Here is a tiny trained network, its code and every weight. The questions are about switching its units off for an input and a class, where a switched-off unit gives its printed mean instead of its output.

import numpy as np


def w(rows, s, z=0):
    codes = np.array(rows[::2]) - 128.0
    scale = np.full(codes.shape[1], s)
    scale[-1] = z or s
    return codes * scale


def norm(h):
    return h / np.sqrt((h * h).mean(-1, keepdims=True) + 1e-5)


def f(y):
    return y / 2 * (1 + np.tanh(0.7978845608 * (y + 0.044715 * y**3)))


def log_softmax(a):
    a = a - a.max(-1, keepdims=True)
    return a - np.log(np.exp(a).sum(-1, keepdims=True))


def net(x, mask):
    res = np.array(x, float).reshape(1, 7) / 4 @ E
    u = 0
    for l in range(4):
        y = f(norm(res) @ A[l][:, :-1].T + A[l][:, -1])
        res = res + np.where(mask[u : u + 4], y, B[l][:, -1]) @ B[l][:, :-1]
        u += 4
    return log_softmax(norm(res)[-1] @ U[:, :-1].T + U[:, -1])


A, B = {}, {}
E = w([
[75,82,92,128,193,26,83,148],'x0',
[124,128,136,131,125,130,124,123],'x1',
[148,50,202,220,114,50,175,55],'x2',
[148,207,201,59,248,84,242,119],'x3',
[149,40,237,18,179,168,10,91],'x4',
[131,122,121,128,131,130,126,121],'x5',
[140,92,107,29,24,51,180,122],'x6',
],0.0015)
A[0] = w([
[136,121,139,130,101,138,150,102,1],'0.n1',
[99,43,176,177,150,95,181,31,153],'0.n2',
[183,239,158,128,95,180,114,47,215],'0.n3',
[26,88,84,121,226,5,74,187,121],'0.n4',
],0.0033,0.0042)
B[0] = w([
[177,252,106,105,254,187,59,153,60],'0.n1',
[213,188,149,128,53,111,76,147,192],'0.n2',
[160,34,139,133,94,98,161,246,251],'0.n3',
[239,81,148,126,80,198,209,223,199],'0.n4',
],0.0043,0.0022)
A[1] = w([
[178,222,191,90,252,121,223,86,206],'1.n1',
[156,169,161,251,238,210,87,145,159],'1.n2',
[209,106,188,34,148,115,15,135,254],'1.n3',
[116,208,57,22,142,181,81,220,67],'1.n4',
],0.0037,0.00048)
B[1] = w([
[49,104,115,144,29,130,27,178,167],'1.n1',
[162,113,59,3,17,68,179,46,144],'1.n2',
[63,121,131,195,141,145,212,85,251],'1.n3',
[227,139,235,222,108,31,121,31,184],'1.n4',
],0.0054,0.0023)
A[2] = w([
[95,111,131,20,75,41,201,95,89],'2.n1',
[132,253,68,159,112,160,133,168,55],'2.n2',
[137,99,140,216,47,50,135,107,253],'2.n3',
[118,108,124,123,95,175,212,196,167],'2.n4',
],0.0033,0.0021)
B[2] = w([
[192,126,85,94,101,192,140,44,162],'2.n1',
[80,2,200,116,123,87,169,48,120],'2.n2',
[132,209,105,89,179,167,67,135,253],'2.n3',
[168,123,100,99,223,168,109,144,185],'2.n4',
],0.0041,0.0056)
A[3] = w([
[208,194,208,179,74,83,115,126,111],'3.n1',
[121,213,25,165,118,63,208,185,113],'3.n2',
[81,150,222,1,69,38,194,210,35],'3.n3',
[90,187,75,93,157,224,105,126,248],'3.n4',
],0.0035,0.0018)
B[3] = w([
[163,105,152,159,181,50,98,135,180],'3.n1',
[79,49,249,123,155,179,118,56,218],'3.n2',
[99,117,28,200,102,187,3,138,138],'3.n3',
[86,162,96,97,223,52,137,152,254],'3.n4',
],0.0047,0.0023)
U = w([
[219,197,239,249,80,5,52,36,158],'0',
[23,123,36,178,42,158,15,201,165],'1',
[12,15,235,170,152,216,238,22,98],'2',
[199,163,18,14,49,117,194,22,126],'3',
[142,164,117,102,226,131,139,165,192],'4',
[155,163,107,109,203,131,150,154,184],'5',
[228,48,148,143,112,184,170,253,65],'6',
[68,246,108,213,22,39,254,146,1],'7',
],0.0075,0.0073)

Each question gives the input, the list of numbers given to net, and the class t.
The units are the neurons (one row each of A and B). Each row of codes is followed by its name. A weight is (code - 128) times the scale printed after its matrix; where a second scale follows, it is the last column's (A, B and U).
mask holds one flag per neuron, layer by layer. A switched-off neuron (its flag False) gives its mean, the last column of its row in B, instead of its output. The means were averaged over made-up inputs and are rounded, as every weight is.
A unit's drop is (log p(t) with every unit on - log p(t) with that unit switched off) / (log p(t) with every unit on - log p(t) with every unit switched off).
The circuit of an input: a set's keep is (log p(t) with only the set's units on - log p(t) with every unit switched off) / (log p(t) with every unit on - log p(t) with every unit switched off). Starting from the 12 units with the biggest drops (on a tie, the unit counted first), units are removed one at a time, each time the one whose removal leaves the highest keep (on an exact tie, the one counted first), for as long as the keep stays at least 0.8.
circuit, biggest first: the units of the circuit, biggest drop first
top k neurons: the k neurons with the biggest drops, biggest first
top k neurons in layer l: the k neurons of layer l with the biggest drops, biggest first
input [2,-1,2,8,0,-3,0], class 1: circuit, biggest first : 1.n1
input [3,4,1,8,-8,4,-6], class 1: top 2 neurons : 1.n1, 1.n3
input [5,6,-7,-3,6,-7,-2], class 0: top 2 neurons : 1.n4, 0.n3
input [6,-6,6,-5,-4,0,8], class 3: top 2 neurons : 1.n4, 1.n3
input [-4,8,-7,-5,-8,-6,5], class 2: circuit, biggest first : 3.n2, 2.n2, 1.n1
input [5,7,4,-6,-6,-6,2], class 4: top 3 neurons in layer 3 : 3.n3, 3.n4, 3.n2
input [-4,8,-8,6,-8,-8,6], class 0: top 3 neurons in layer 1 : 1.n4, 1.n3, 1.n2
input [-2,5,4,-3,-7,-7,1], class 2: top 3 neurons : 3.n2, 1.n4, 2.n2
input [-8,-1,-6,-1,2,-7,-8], class 3: top 3 neurons : 1.n2, 0.n4, 0.n2
input [-3,-8,5,-1,0,-2,-3], class 4: top 3 neurons : 1.n4, 2.n3, 0.n4
input [6,-2,-2,-1,2,5,-3], class 6: top 2 neurons : 0.n4, 2.n3
input [-6,-1,3,3,-4,0,-6], class 3: top 4 neurons : 1.n2, 0.n4, 1.n4, 1.n3
input [-8,1,3,-4,6,-4,-8], class 3: top 2 neurons in layer 1 : 1.n2, 1.n4
input [-1,-4,1,0,-3,1,3], class 4: top 2 neurons in layer 1 : 1.n2, 1.n3
input [-6,1,1,4,8,3,-2], class 2: top 3 neurons : 1.n3, 2.n3, 0.n4
input [6,-6,-2,-6,-2,1,-7], class 3: circuit, biggest first : 1.n2, 0.n3
input [1,-6,0,1,6,-5,6], class 2: top 3 neurons : 1.n3, 2.n3, 1.n2
input [-8,7,1,5,8,6,1], class 2: circuit, biggest first : 1.n3
input [-8,-6,6,7,2,6,3], class 6: top 2 neurons : 0.n3, 1.n4
input [2,-4,-2,0,6,6,1], class 2: top 2 neurons : 1.n3, 2.n3
input [6,1,-1,6,-8,1,1], class 2: top 2 neurons in layer 2 : 2.n2, 2.n3
input [-3,6,-3,7,-1,-4,0], class 1: top neuron in layer 0 : 0.n4
input [3,4,-7,8,5,-3,-1], class 1: top 2 neurons in layer 3 : 3.n3, 3.n2
input [7,8,-7,8,-1,3,-5], class 1: top 2 neurons in layer 1 : 1.n1, 1.n3
